Here is a tiny trained network, its code and every weight. The questions are about switching its units off for an input and a class, where a switched-off unit gives its printed mean instead of its output.

import numpy as np


def w(rows, s, z=0):
    codes = np.array(rows[::2]) - 128.0
    scale = np.full(codes.shape[1], s)
    scale[-1] = z or s
    return codes * scale


def norm(h):
    return h / np.sqrt((h * h).mean(-1, keepdims=True) + 1e-5)


def f(y):
    return np.maximum(y, 0)


def log_softmax(a):
    a = a - a.max(-1, keepdims=True)
    return a - np.log(np.exp(a).sum(-1, keepdims=True))


def net(x, mask):
    res = np.array(x, float).reshape(1, 6) / 4 @ E
    u = 0
    for l in range(4):
        y = f(norm(res) @ A[l][:, :-1].T + A[l][:, -1])
        res = res + np.where(mask[u : u + 5], y, B[l][:, -1]) @ B[l][:, :-1]
        u += 5
    return log_softmax(norm(res)[-1] @ U[:, :-1].T + U[:, -1])


A, B = {}, {}
E = w([
[119,1,193],'x0',
[244,106,127],'x1',
[77,53,252],'x2',
[144,30,85],'x3',
[84,28,69],'x4',
[91,63,93],'x5',
],0.0075)
A[0] = w([
[102,168,82,100],'L0N1',
[134,183,196,73],'L0N2',
[141,174,84,7],'L0N3',
[7,161,133,51],'L0N4',
[119,197,105,107],'L0N5',
],0.016,0.0016)
B[0] = w([
[84,115,46,201],'L0N1',
[182,177,189,239],'L0N2',
[110,94,60,193],'L0N3',
[1,161,117,255],'L0N4',
[200,115,139,223],'L0N5',
],0.0085,0.0061)
A[1] = w([
[80,248,115,203],'L1N1',
[121,118,67,188],'L1N2',
[136,175,81,174],'L1N3',
[134,215,110,9],'L1N4',
[138,166,174,61],'L1N5',
],0.011,0.0016)
B[1] = w([
[166,3,148,253],'L1N1',
[205,124,175,192],'L1N2',
[240,227,77,190],'L1N3',
[43,38,190,185],'L1N4',
[186,86,210,173],'L1N5',
],0.0046,0.006)
A[2] = w([
[139,188,200,148],'L2N1',
[6,169,181,97],'L2N2',
[145,156,179,4],'L2N3',
[113,135,109,73],'L2N4',
[154,189,192,214],'L2N5',
],0.017,0.0023)
B[2] = w([
[96,161,251,222],'L2N1',
[84,139,108,255],'L2N2',
[192,153,188,174],'L2N3',
[145,166,163,142],'L2N4',
[149,110,100,228],'L2N5',
],0.012,0.0081)
A[3] = w([
[126,61,133,175],'L3N1',
[108,112,171,97],'L3N2',
[250,153,83,124],'L3N3',
[107,93,55,251],'L3N4',
[135,149,156,79],'L3N5',
],0.011,0.0015)
B[3] = w([
[183,81,125,186],'L3N1',
[137,222,1,187],'L3N2',
[68,138,128,254],'L3N3',
[176,160,182,245],'L3N4',
[181,159,156,166],'L3N5',
],0.009,0.0046)
U = w([
[190,158,14,157],'0',
[8,143,118,101],'1',
[201,25,110,32],'2',
[173,168,217,250],'3',
],0.018,0.0012)

Each question gives the input, the list of numbers given to net, and the class t.
The units are the neurons (one row each of A and B). Each row of codes is followed by its name. A weight is (code - 128) times the scale printed after its matrix; where a second scale follows, it is the last column's (A, B and U).
mask holds one flag per neuron, layer by layer. A switched-off neuron (its flag False) gives its mean, the last column of its row in B, instead of its output. The means were averaged over made-up inputs and are rounded, as every weight is.
A unit's drop is (log p(t) with every unit on - log p(t) with that unit switched off) / (log p(t) with every unit on - log p(t) with every unit switched off).
The circuit of an input: a set's keep is (log p(t) with only the set's units on - log p(t) with every unit switched off) / (log p(t) with every unit on - log p(t) with every unit switched off). Starting from the 12 units with the biggest drops (on a tie, the unit counted first), units are removed one at a time, each time the one whose removal leaves the highest keep (on an exact tie, the one counted first), for as long as the keep stays at least 0.8.
units of the circuit, in order: the units of the circuit, biggest drop first
top k neurons: the k neurons with the biggest drops, biggest first
k most important neurons of layer l: the k neurons of layer l with the biggest drops, biggest first
drop when u is switched off: that unit's drop, to one decimal
input [2,-3,-5,-2,-5,8], class 0: units of the circuit, in order	[L2N1]
input [4,-1,-8,-4,-1,-6], class 0: 2 most important neurons of layer 0	[L0N3, L0N1]
input [3,1,-6,-1,-2,-6], class 0: units of the circuit, in order	[L0N3, L2N1]
input [4,-2,-4,-2,8,-5], class 2: top 3 neurons	[L2N1, L0N4, L2N2]
input [6,3,-1,2,-6,4], class 2: top 2 neurons	[L0N2, L2N1]
input [5,-4,-7,-6,5,-8], class 0: top 2 neurons	[L2N1, L0N5]
input [-7,-1,-1,-7,0,5], class 0: 2 most important neurons of layer 1	[L1N3, L1N1]
input [8,-4,2,-2,0,-5], class 1: top 2 neurons	[L2N2, L0N5]
input [6,-1,-7,-2,0,5], class 0: top 2 neurons	[L2N1, L1N1]
input [0,-2,-1,6,-5,7], class 2: top 2 neurons	[L0N4, L2N1]
input [0,-2,0,4,0,-2], class 2: 2 most important neurons of layer 1	[L1N2, L1N4]
input [-3,-2,-6,-7,-5,7], class 0: drop when L2N1 is switched off	0.3
input [3,0,0,-5,8,-6], class 1: drop when L3N2 is switched off	0.0
input [-3,2,2,3,4,-1], class 2: top neuron	[L2N1]
input [-3,3,5,5,0,2], class 2: drop when L2N1 is switched off	0.1
